Here is a tiny trained network, its code and every weight. The questions are about switching its units off for an input and a class, where a switched-off unit gives its printed mean instead of its output.

import numpy as np


def w(rows, s, z=0):
    codes = np.array(rows[::2]) - 128.0
    scale = np.full(codes.shape[1], s)
    scale[-1] = z or s
    return codes * scale


def norm(h):
    return h / np.sqrt((h * h).mean(-1, keepdims=True) + 1e-5)


def f(y):
    return np.maximum(y, 0)


def log_softmax(a):
    a = a - a.max(-1, keepdims=True)
    return a - np.log(np.exp(a).sum(-1, keepdims=True))


def net(x, mask):
    res = np.array(x, float).reshape(1, 8) / 4 @ E
    u = 0
    for l in range(2):
        y = f(norm(res) @ A[l][:, :-1].T + A[l][:, -1])
        res = res + np.where(mask[u : u + 12], y, B[l][:, -1]) @ B[l][:, :-1]
        u += 12
    return log_softmax(norm(res)[-1] @ U[:, :-1].T + U[:, -1])


A, B = {}, {}
E = w([
[121,129,134,131,137,129,122],'x0',
[124,118,122,112,124,126,135],'x1',
[171,4,112,166,134,125,86],'x2',
[128,131,124,131,129,128,126],'x3',
[116,109,132,187,175,83,212],'x4',
[182,133,120,91,193,152,139],'x5',
[132,125,126,125,124,128,132],'x6',
[129,125,147,126,129,126,130],'x7',
],0.018)
A[0] = w([
[149,55,142,133,137,110,136,85],'L0N0',
[57,122,133,184,35,111,113,210],'L0N1',
[122,2,111,227,181,131,186,2],'L0N2',
[91,204,126,70,115,155,100,122],'L0N3',
[112,136,167,164,151,127,141,90],'L0N4',
[88,137,119,186,181,88,245,110],'L0N5',
[117,134,126,168,58,103,66,112],'L0N6',
[193,28,130,159,101,142,58,92],'L0N7',
[158,56,122,133,137,112,57,124],'L0N8',
[152,126,138,116,179,176,111,115],'L0N9',
[117,91,112,132,122,120,79,41],'L0N10',
[183,134,150,133,132,136,117,91],'L0N11',
],0.014,0.0089)
B[0] = w([
[147,160,107,127,112,118,99,174],'L0N0',
[8,61,140,169,75,64,167,254],'L0N1',
[165,244,187,41,93,32,3,217],'L0N2',
[192,123,148,121,120,67,106,215],'L0N3',
[120,108,54,112,127,134,143,148],'L0N4',
[112,121,147,158,113,223,193,248],'L0N5',
[98,80,172,72,195,115,116,187],'L0N6',
[78,89,110,152,162,190,171,234],'L0N7',
[107,115,49,124,127,197,144,211],'L0N8',
[116,154,42,125,109,96,173,162],'L0N9',
[87,102,184,120,192,153,203,148],'L0N10',
[110,132,75,84,119,118,130,140],'L0N11',
],0.012)
A[1] = w([
[80,172,124,120,102,178,146,140],'L1N0',
[226,162,128,154,181,98,61,57],'L1N1',
[87,128,172,165,107,24,138,56],'L1N2',
[115,133,167,97,144,94,104,76],'L1N3',
[80,87,154,229,142,46,102,99],'L1N4',
[228,156,126,128,180,183,123,253],'L1N5',
[101,150,104,144,135,123,90,67],'L1N6',
[75,116,99,181,154,107,162,72],'L1N7',
[170,137,168,120,113,8,108,100],'L1N8',
[116,117,147,71,184,115,82,137],'L1N9',
[72,137,160,141,85,145,92,181],'L1N10',
[156,107,111,95,138,16,127,172],'L1N11',
],0.014,0.0054)
B[1] = w([
[118,89,164,162,128,122,186,209],'L1N0',
[234,124,191,27,125,42,144,187],'L1N1',
[228,201,61,192,95,153,99,254],'L1N2',
[95,150,76,151,121,93,125,170],'L1N3',
[202,195,106,85,160,166,101,248],'L1N4',
[189,175,205,59,230,212,113,244],'L1N5',
[109,105,114,113,131,83,139,137],'L1N6',
[197,107,144,83,130,101,180,205],'L1N7',
[114,82,37,124,118,114,31,229],'L1N8',
[142,151,145,136,80,78,165,181],'L1N9',
[95,92,108,219,102,109,125,244],'L1N10',
[156,175,145,97,92,71,4,221],'L1N11',
],0.011,0.0085)
U = w([
[109,156,91,168,66,44,47,240],'0',
[203,194,160,38,166,90,91,235],'1',
[22,30,99,147,143,127,138,107],'2',
[151,125,65,77,208,251,111,9],'3',
[82,154,170,214,71,108,252,3],'4',
[146,196,208,121,218,198,224,78],'5',
],0.022,0.0025)

Each question gives the input, the list of numbers given to net, and the class t.
The units are the neurons (one row each of A and B). Each row of codes is followed by its name. A weight is (code - 128) times the scale printed after its matrix; where a second scale follows, it is the last column's (A, B and U).
mask holds one flag per neuron, layer by layer. A switched-off neuron (its flag False) gives its mean, the last column of its row in B, instead of its output. The means were averaged over made-up inputs and are rounded, as every weight is.
A unit's drop is (log p(t) with every unit on - log p(t) with that unit switched off) / (log p(t) with every unit on - log p(t) with every unit switched off).
The circuit of an input: a set's keep is (log p(t) with only the set's units on - log p(t) with every unit switched off) / (log p(t) with every unit on - log p(t) with every unit switched off). Starting from the 12 units with the biggest drops (on a tie, the unit counted first), units are removed one at a time, each time the one whose removal leaves the highest keep (on an exact tie, the one counted first), for as long as the keep stays at least 0.8.
circuit, biggest first: the units of the circuit, biggest drop first
unit that matters most: the unit with the biggest drop
top k neurons: the k neurons with the biggest drops, biggest first
k most important neurons of layer l: the k neurons of layer l with the biggest drops, biggest first
drop of u: that unit's drop, to one decimal
input [1,7,4,5,2,8,-8,-2], class 1: top 3 neurons	(L0N2 L0N1 L0N5)
input [8,5,-1,1,3,-4,8,-8], class 4: circuit, biggest first	(L0N5)
input [4,-6,6,-6,-1,1,6,4], class 3: circuit, biggest first	(L0N1 L0N7)
input [-5,-7,2,-1,8,0,8,-5], class 0: circuit, biggest first	(L0N2 L1N8)
input [1,3,1,3,8,-2,1,-5], class 0: 3 most important neurons of layer 0	(L0N2 L0N7 L0N8)
input [-3,-2,0,4,2,-3,-5,-5], class 4: top 2 neurons	(L0N5 L0N3)
input [1,-2,4,-8,0,-5,-2,-1], class 2: 4 most important neurons of layer 0	(L0N7 L0N8 L0N3 L0N10)
input [-1,8,0,8,4,4,-5,7], class 5: top 2 neurons	(L0N5 L0N1)
input [1,-2,1,5,5,2,3,6], class 1: top 3 neurons	(L0N2 L0N1 L0N7)
input [3,-5,7,8,1,8,3,-8], class 1: 2 most important neurons of layer 0	(L0N2 L0N5)
input [5,-5,4,-7,3,4,-1,-2], class 1: 2 most important neurons of layer 0	(L0N2 L0N1)
input [-6,0,5,1,0,-1,2,2], class 2: top 3 neurons	(L0N8 L0N7 L0N3)
input [2,5,2,-4,8,8,8,1], class 1: 3 most important neurons of layer 0	(L0N2 L0N1 L0N7)
input [-3,-3,1,8,-5,-1,-2,4], class 2: top neuron	(L0N2)
input [6,4,7,0,4,1,-3,5], class 1: top 3 neurons	(L0N2 L0N1 L1N1)
input [2,-4,7,-8,4,5,-4,1], class 1: top 2 neurons	(L0N2 L0N1)
input [3,5,5,-8,1,5,-3,-4], class 1: top 3 neurons	(L0N2 L0N1 L0N5)
input [-4,-4,-2,6,-1,0,3,6], class 0: top 2 neurons	(L1N8 L1N5)
input [6,3,2,4,-3,1,7,-3], class 3: 2 most important neurons of layer 0	(L0N1 L0N8)
input [-8,0,-8,-7,-8,-3,7,-5], class 0: unit that matters most	L0N3
input [5,-4,-8,-2,2,0,6,-2], class 4: 2 most important neurons of layer 1	(L1N5 L1N4)
input [8,1,6,3,1,5,-8,-2], class 1: drop of L0N1	2.3
input [2,-6,1,-8,-7,3,3,0], class 3: drop of L0N2	2.2
input [7,4,2,1,6,1,-3,-2], class 1: drop of L0N5	0.1
input [-7,3,1,-3,-6,-1,1,-6], class 2: drop of L0N2	0.3
